In the rows, 128 means zero.
Group and class of each row
[116 154 127 127 131 112 123 140  99 138 139 135 147 209  95 165 152 124
 148 132 138 158  41  86  89 124 100 108 124 169 168 137 119 130 146 107
 122 141  95 147 105 118  90 135 136  83 101 140  90 126 102 116 106] : (35) (76)
[159 141  95 134 116 109 153 153 171 129 131 134 149 152  82 175 126 117
 144 126 145 199  87  93  79 139  78  49 133 168 127 102 116 115 213 120
 111 107 106 138 113 104 120 138 127 105  87 158 103 149  84  99 117] : (37) (61)
[124 137 103 161 142 102 137 124 120 124 108 121 144 183 128 174 147 114
 142 126 149 187  88  95  74 140 108 136 115 169 166 118 127 121 171 125
 101  96 140 132 116 120 102 127 128  86  80 164  96 149 107 125 117] : (38) (69)
[141 154 122 128 134 118 136 169 106 142 138 126 146 177  86 149 131 113
 146 157 126 156  85  96  91 121 115  65 139 182 132 119 135 127 176 124
 101 167 111 132 110 117  71 154 147 119 102 155  98 129  83 120 110] : (35) (76)
[142 156 116 119 138 116 139 127 146 135 131 127 162 180 115 166 152 128
 139 136 130 158  85 110  79 140  99 105 124 191 157 123 120 114 160 124
 119 129 119 155 110  93 117 125 137  88 111 152 113 135 101 115 102] : (38) (65)
[135 144  93 135 124 114 167 130 126 138 137 136 138 151 115 161 162 120
 139 119 141 176  53  72  84 137  85  90 117 149 155 122 117 120 191 111
  98 110  91 127 115 120 102 144 137  80  97 149  98 134 104 130 101] : (38) (65)
[127 117  99 144 137 128 135 141 170 149 130 136 133 154  90 152 151 135
 159 165 128 153  46  94  87 125  89  71 113 156 135 113 128 136 221 146
 122 132  57 153 122 131 107 163 132  88 109 154 127 127  90 122 103] : (41) (79)
[148 142  97 160 143 128 151 137 101 153 125 144 159 182  88 166 143  87
 154 138 124 172   7  79  68 128  77 136 119 196 157 125 131 121 203 107
 113 115  62 141 103 124 102 156 125  56 117 161  86 140  85 127 127] : (35) (76)
[144 141  93 119 137 117 145 129 131 131 126 132 153 141  94 181 137 104
 159 143 132 160  56  96  73 126 100  94 128 186 135 117 126 114 218 109
 104 116  84 138 110 125 115 161 140  72 109 170 118 167  87 124 102] : (37) (61)
[126 139  97 160 140 116 172 148 172 151 140 126 157 170  92 160 175  99
 156 130 132 169  23 103  79 125  85  46 117 183 137 113 109 113 201 101
 138 133  78 120 103 118 129  78 127  75  99 164 115 131  92 132 106] : (41) (79)
[136 131 117 140 134 121 140 133 104 154 144 127 155 162  98 168 164 108
 186 145 119 168  65  79  84 110  89  96 111 198 133 120 127 112 186 117
 154 135  87 138 107 141  80 148 141  94 102 154  98 132  86 128 112] : (35) (84)
[126 118  66 148 134 108 163 138 164 149 143 137 142 191  98 162 150 112
 149 154 128 182  43  96  73 221 102  62 116 180 142 113 100  95 203 109
 103 103  92 139 103 114 126 141 140  71  83 137 113 121  96 124 115] : (41) (83)
[142 146  90 135 135 114 140 130 173 144 130 144 138 147 118 157 150 123
 137 161 130 143  83  96  99 155 111  82 125 159 142 102 130 108 187 111
 144 152  92 151 130 117 121 125 122 108 128 167 123 131  98 125 109] : (37) (61)
[144 121 100 145 144  93 158 131 119 132 142 128 156 186   4 157 154 111
 140 138 127 160  16  81  84 129  84 101 122 180 151 118 114 125 171 111
 110 127  59 134  94 119 106 145 169  83 103 155  87 130  91 116 108] : (35) (84)
[120 137 104 132 143 111 127 147 136 140 129 143 135 149 120 155 171 128
 141 128 129 171  65  87  95 134  97 132 114 135 166 123 101 195 162 108
 116  96  98 137 106 131 119 140 134  77 125 134 102 147  94 110 109] : (38) (69)
[136 115  90 141 138 141 151 111 149 153 139 127 150 179 102 160 142 118
 138 139 137 184  79 107  90 111 106  58 122 178 132 117 115 117 201 101
 117  95  76 144 110 110 127 150 128  93 117 201 128 134 101 125 110] : (41) (83)

Group, then class
[130 129 140 149 123 137 122 133 130 127 116 119 136 127 129 124 127 139
 117 126 121 129 121 145 131 131 134 136 130 133 124 114 120 125 123 128
 131 122 130 117 134 123 130 140 123 119 126 140 134 129 127 133 126] : S q193
[140 129 129 138 143 135 112 137 131 132 115 137 123 138 127 102 121 138
 128 130 132 133 129 127 128 133 130 141 137 130 128 123 122 132 121 132
 113 120 112 123 134 130 131 128 127 103 140 109 135 146 130 126 119] : P q574
[134 131 145 161 119 126 119 133 130 136 116 133 135 124 130 112 127 145
 111 137 121 131 116 151 132 129 133 129 133 131 119 126 117 131 120 139
 127 123 131 118 140 124 124 125 115 116 140 129 138 125 124 131 122] : S q193
[133 130 132 128 135 136 143 136 131 135 130 139 128 129 136 112 132 136
 136 138 134 133 122 122 117 133 134 137 136 124 134 124 125 131 124 135
 116 125 119 119 127 117 125 126 131 115 131 104 133 135 131 127 129] : P q31
[127 130 138 158 123 120 120 131 130 133 113 120 138 123 123 113 125 143
 115 131 110 129 123 145 133 123 135 136 130 130 119 131 114 129 126 135
 126 126 124 122 137 125 125 113 116 115 139 138 138 129 120 138 123] : S q984
[141 135 127 135 149 136 100 129 138 137 110 140 129 133 132  97 123 132
 128 135 138 126 125 126 121 137 121 144 140 128 124 125 123 130 104 131
 115 126 120 117 125 124 132 134 126 109 142 108 134 153 133 123 123] : P q31
[139 127 137 142 140 133 106 134 134 132 105 142 143 135 120  98 124 149
 123 128 132 130 140 130 129 134 118 144 137 129 120 130 116 134 111 136
 112 122 116 122 135 129 138 133 129 100 143 107 128 149 126 132 116] : P q574
[125 137 147 150 135 127  98 125 125 127 106 117 150 125 117 109 132 132
 129 128 113 120 133 133 130 128 135 140 139 127 113 132 102 130 117 134
 140 128 117 120 130 117 126 129 117 121 146 143 133 131 129 137 123] : S q193
[132 128 141 155 129 124 116 132 123 131 113 121 127 134 120 118 126 141
 116 126 112 131 130 139 131 130 134 137 136 134 117 125 107 137 120 135
 125 120 121 122 140 130 123 124 121 106 136 133 127 127 121 139 119] : S q193
[137 131 131 131 134 137 119 131 130 139 121 137 119 130 135 113 126 134
 119 134 136 134 120 132 121 119 126 145 129 132 132 123 129 131 123 130
 114 126 121 123 119 120 128 128 128 116 132 107 128 133 131 122 131] : P q31
[141 121 136 141 135 131 118 148 135 123 119 136 127 131 131 106 117 134
 122 132 135 134 121 139 129 136 128 136 134 140 125 120 134 140 128 137
 117 117 120 123 138 133 132 127 122 105 131 109 139 144 125 124 122] : P q574
